Below are the code and all the weights of a small trained network. Each question names an input and a class and asks about switching units off, where a switched-off unit gives its printed mean instead of its output.

import numpy as np


def w(rows, s, z=0):
    codes = np.array(rows[::2]) - 128.0
    scale = np.full(codes.shape[1], s)
    scale[-1] = z or s
    return codes * scale


def f(y):
    return y / 2 * (1 + np.tanh(0.7978845608 * (y + 0.044715 * y**3)))


def log_softmax(a):
    a = a - a.max(-1, keepdims=True)
    return a - np.log(np.exp(a).sum(-1, keepdims=True))


def net(x, mask):
    res = np.array(x, float).reshape(1, 6) / 4 @ E
    y = f(res @ A[0][:, :-1].T + A[0][:, -1])
    res = res + np.where(mask, y, B[0][:, -1]) @ B[0][:, :-1]
    return log_softmax(res[-1] @ U[:, :-1].T + U[:, -1])


A, B = {}, {}
E = w([
[128,128,128],'x0',
[40,141,96],'x1',
[128,128,127],'x2',
[156,116,51],'x3',
[128,128,128],'x4',
[148,249,129],'x5',
],0.02)
A[0] = w([
[173,76,146,189],'N0',
[56,94,116,146],'N1',
[107,96,118,151],'N2',
[189,138,92,126],'N3',
[81,93,153,130],'N4',
[99,132,206,254],'N5',
[107,190,103,90],'N6',
[168,83,145,181],'N7',
[104,98,110,152],'N8',
[126,136,137,130],'N9',
[86,113,90,116],'N10',
[146,154,156,118],'N11',
[222,168,157,140],'N12',
[160,162,170,152],'N13',
[167,88,137,158],'N14',
[169,150,134,153],'N15',
[154,108,146,146],'N16',
[185,84,151,189],'N17',
[161,77,170,158],'N18',
[101,187,105,86],'N19',
[173,122,1,192],'N20',
[73,156,101,124],'N21',
[132,123,111,105],'N22',
[102,132,198,236],'N23',
[61,98,119,133],'N24',
[108,205,107,90],'N25',
],0.02,0.0096)
B[0] = w([
[79,139,146,203],'N0',
[172,61,150,228],'N1',
[128,89,124,184],'N2',
[120,142,72,176],'N3',
[153,106,158,197],'N4',
[155,169,247,230],'N5',
[96,152,122,199],'N6',
[70,147,147,193],'N7',
[127,58,114,186],'N8',
[128,152,128,134],'N9',
[151,83,129,190],'N10',
[155,143,127,162],'N11',
[203,165,59,216],'N12',
[145,177,113,188],'N13',
[79,133,129,182],'N14',
[142,158,95,170],'N15',
[110,165,133,159],'N16',
[61,176,145,203],'N17',
[107,157,165,198],'N18',
[66,168,136,195],'N19',
[98,61,25,254],'N20',
[81,98,170,204],'N21',
[122,109,93,133],'N22',
[155,163,192,218],'N23',
[179,85,150,216],'N24',
[99,171,132,216],'N25',
],0.013,0.02)
U = w([
[64,165,190,227],'0',
[10,123,84,148],'1',
[210,86,178,252],'2',
[165,50,86,68],'3',
[236,179,134,6],'4',
[182,142,39,20],'5',
],0.012,0.0024)

Each question gives the input, the list of numbers given to net, and the class t.
The units are the neurons (one row each of A and B). Each row of codes is followed by its name. A weight is (code - 128) times the scale printed after its matrix; where a second scale follows, it is the last column's (A, B and U).
mask holds one flag per neuron, in row order. A switched-off neuron (its flag False) gives its mean, the last column of its row in B, instead of its output. The means were averaged over made-up inputs and are rounded, as every weight is.
A unit's drop is (log p(t) with every unit on - log p(t) with that unit switched off) / (log p(t) with every unit on - log p(t) with every unit switched off).
The circuit of an input: a set's keep is (log p(t) with only the set's units on - log p(t) with every unit switched off) / (log p(t) with every unit on - log p(t) with every unit switched off). Starting from the 12 units with the biggest drops (on a tie, the unit counted first), units are removed one at a time, each time the one whose removal leaves the highest keep (on an exact tie, the one counted first), for as long as the keep stays at least 0.8.
units of the circuit, in order: the units of the circuit, biggest drop first
unit that matters most: the unit with the biggest drop
k most important neurons: the k neurons with the biggest drops, biggest first
drop of u: that unit's drop, to one decimal
input [6,0,-2,-2,3,7], class 4: unit that matters most -> N12
input [8,-1,5,7,-3,1], class 5: units of the circuit, in order -> (N21 N3)
input [-7,-6,0,1,5,8], class 5: units of the circuit, in order -> (N5 N3)
input [-4,2,-8,1,-6,-1], class 3: 2 most important neurons -> (N5 N23)
input [0,-8,3,0,6,-5], class 0: 2 most important neurons -> (N20 N18)
input [-1,1,-2,5,-4,-8], class 3: 3 most important neurons -> (N1 N24 N19)
input [2,-3,5,8,2,1], class 5: 3 most important neurons -> (N12 N21 N19)
input [8,-3,2,1,-3,-6], class 1: 2 most important neurons -> (N5 N23)
input [7,0,2,2,-5,6], class 5: drop of N12 -> 0.4
input [8,-7,7,-8,3,3], class 4: drop of N12 -> 0.4
input [-7,-8,0,-4,-8,1], class 4: drop of N12 -> 4.8
input [-1,6,2,0,5,-3], class 2: drop of N20 -> 0.2
